Below is a small trained network, with its code and all its weights. Each question gives an input and a class and asks what happens when units are switched off, that is, made to give their printed mean instead of their output.

import numpy as np


def w(rows, s, z=0):
    codes = np.array(rows[::2]) - 128.0
    scale = np.full(codes.shape[1], s)
    scale[-1] = z or s
    return codes * scale


def norm(h):
    return h / np.sqrt((h * h).mean(-1, keepdims=True) + 1e-5)


def f(y):
    return np.maximum(y, 0)


def log_softmax(a):
    a = a - a.max(-1, keepdims=True)
    return a - np.log(np.exp(a).sum(-1, keepdims=True))


def net(x, mask):
    res = np.array(x, float).reshape(1, 2) / 4 @ E
    u = 0
    for l in range(4):
        y = f(norm(res) @ A[l][:, :-1].T + A[l][:, -1])
        res = res + np.where(mask[u : u + 10], y, B[l][:, -1]) @ B[l][:, :-1]
        u += 10
    return log_softmax(norm(res)[-1] @ U[:, :-1].T + U[:, -1])


A, B = {}, {}
E = w([
[64,195,80,253],'x0',
[202,70,83,188],'x1',
],0.0016)
A[0] = w([
[85,192,166,116,107],'0.n0',
[94,128,122,211,190],'0.n1',
[178,141,103,147,1],'0.n2',
[153,158,95,113,76],'0.n3',
[117,96,87,83,66],'0.n4',
[151,22,78,194,114],'0.n5',
[6,157,110,212,190],'0.n6',
[178,126,164,91,66],'0.n7',
[103,135,77,171,77],'0.n8',
[112,206,173,134,127],'0.n9',
],0.0026,0.00073)
B[0] = w([
[93,47,173,160,176],'0.n0',
[212,153,124,28,206],'0.n1',
[71,66,152,138,140],'0.n2',
[98,98,111,109,128],'0.n3',
[174,193,141,175,148],'0.n4',
[69,66,202,106,206],'0.n5',
[155,89,121,48,249],'0.n6',
[152,201,125,161,176],'0.n7',
[102,115,65,61,173],'0.n8',
[93,5,173,159,173],'0.n9',
],0.0019,0.0021)
A[1] = w([
[69,112,132,171,178],'1.n0',
[98,198,68,204,151],'1.n1',
[148,56,242,144,161],'1.n2',
[196,129,105,170,108],'1.n3',
[179,89,145,58,230],'1.n4',
[118,152,79,182,38],'1.n5',
[151,46,98,162,71],'1.n6',
[54,109,66,198,250],'1.n7',
[79,188,126,162,254],'1.n8',
[142,252,175,104,124],'1.n9',
],0.0032,0.00059)
B[1] = w([
[179,121,116,82,166],'1.n0',
[254,172,137,75,184],'1.n1',
[106,154,68,112,223],'1.n2',
[62,83,152,120,165],'1.n3',
[107,191,96,113,251],'1.n4',
[158,183,131,125,158],'1.n5',
[106,149,187,154,187],'1.n6',
[150,131,130,57,201],'1.n7',
[152,115,165,53,173],'1.n8',
[88,59,107,171,160],'1.n9',
],0.0029,0.0026)
A[2] = w([
[94,125,109,251,112],'2.n0',
[86,176,129,16,245],'2.n1',
[129,93,207,123,135],'2.n2',
[194,49,146,222,99],'2.n3',
[157,118,25,65,254],'2.n4',
[172,165,137,109,50],'2.n5',
[173,37,91,200,83],'2.n6',
[186,54,111,147,119],'2.n7',
[80,125,211,159,94],'2.n8',
[185,118,61,129,250],'2.n9',
],0.003,0.00062)
B[2] = w([
[161,166,112,109,136],'2.n0',
[180,68,131,229,255],'2.n1',
[91,146,68,133,144],'2.n2',
[5,81,192,103,155],'2.n3',
[109,150,80,157,220],'2.n4',
[183,211,141,130,152],'2.n5',
[50,125,194,65,157],'2.n6',
[73,124,173,56,159],'2.n7',
[59,89,173,63,135],'2.n8',
[43,138,202,121,176],'2.n9',
],0.0025,0.0038)
A[3] = w([
[224,122,120,86,56],'3.n0',
[236,108,127,89,100],'3.n1',
[194,162,134,88,105],'3.n2',
[115,77,79,117,151],'3.n3',
[99,178,131,178,65],'3.n4',
[177,87,99,92,188],'3.n5',
[219,135,57,144,252],'3.n6',
[73,101,141,132,98],'3.n7',
[117,120,57,253,97],'3.n8',
[112,155,151,139,167],'3.n9',
],0.004,0.0015)
B[3] = w([
[219,254,128,50,206],'3.n0',
[188,208,61,131,223],'3.n1',
[199,203,52,109,201],'3.n2',
[123,170,138,113,172],'3.n3',
[178,149,101,119,136],'3.n4',
[135,200,87,196,206],'3.n5',
[60,46,190,77,254],'3.n6',
[102,101,179,55,172],'3.n7',
[88,145,6,217,185],'3.n8',
[137,89,89,101,148],'3.n9',
],0.0032,0.003)
U = w([
[242,234,70,74,200],'0',
[26,49,207,49,201],'1',
[55,85,10,236,184],'2',
[208,64,194,225,2],'3',
[203,60,173,210,6],'4',
[204,71,195,232,8],'5',
[188,83,180,199,15],'6',
[199,74,189,219,10],'7',
],0.012,0.0092)

Each question gives the input, the list of numbers given to net, and the class t.
The units are the neurons (one row each of A and B). Each row of codes is followed by its name. A weight is (code - 128) times the scale printed after its matrix; where a second scale follows, it is the last column's (A, B and U).
mask holds one flag per neuron, layer by layer. A switched-off neuron (its flag False) gives its mean, the last column of its row in B, instead of its output. The means were averaged over made-up inputs and are rounded, as every weight is.
A unit's drop is (log p(t) with every unit on - log p(t) with that unit switched off) / (log p(t) with every unit on - log p(t) with every unit switched off).
The circuit of an input: a set's keep is (log p(t) with only the set's units on - log p(t) with every unit switched off) / (log p(t) with every unit on - log p(t) with every unit switched off). Starting from the 12 units with the biggest drops (on a tie, the unit counted first), units are removed one at a time, each time the one whose removal leaves the highest keep (on an exact tie, the one counted first), for as long as the keep stays at least 0.8.
circuit, biggest first: the units of the circuit, biggest drop first
top k neurons: the k neurons with the biggest drops, biggest first
drop when u is switched off: that unit's drop, to one decimal
input [5,5], class 0: circuit, biggest first : (1.n1)
input [7,7], class 0: circuit, biggest first : (1.n1 2.n1)
input [4,-5], class 1: top 4 neurons : (0.n6 0.n9 0.n0 3.n1)
input [6,6], class 0: top 3 neurons : (1.n1 1.n5 1.n7)
input [-3,1], class 2: top 2 neurons : (1.n1 0.n1)
input [5,-6], class 1: top 3 neurons : (0.n9 0.n0 0.n6)
input [0,-3], class 2: top 2 neurons : (1.n2 2.n1)
input [-1,3], class 2: top 2 neurons : (0.n5 1.n2)
input [8,7], class 0: top 3 neurons : (1.n1 2.n1 1.n5)
input [-1,-4], class 1: top 2 neurons : (1.n1 2.n4)
input [3,-2], class 2: top 2 neurons : (0.n6 0.n1)
input [-2,-3], class 2: top 2 neurons : (2.n1 3.n8)
input [8,-4], class 0: drop when 1.n1 is switched off : 4.8
input [7,5], class 0: top neuron : (1.n1)
input [8,6], class 0: drop when 1.n1 is switched off : 0.7
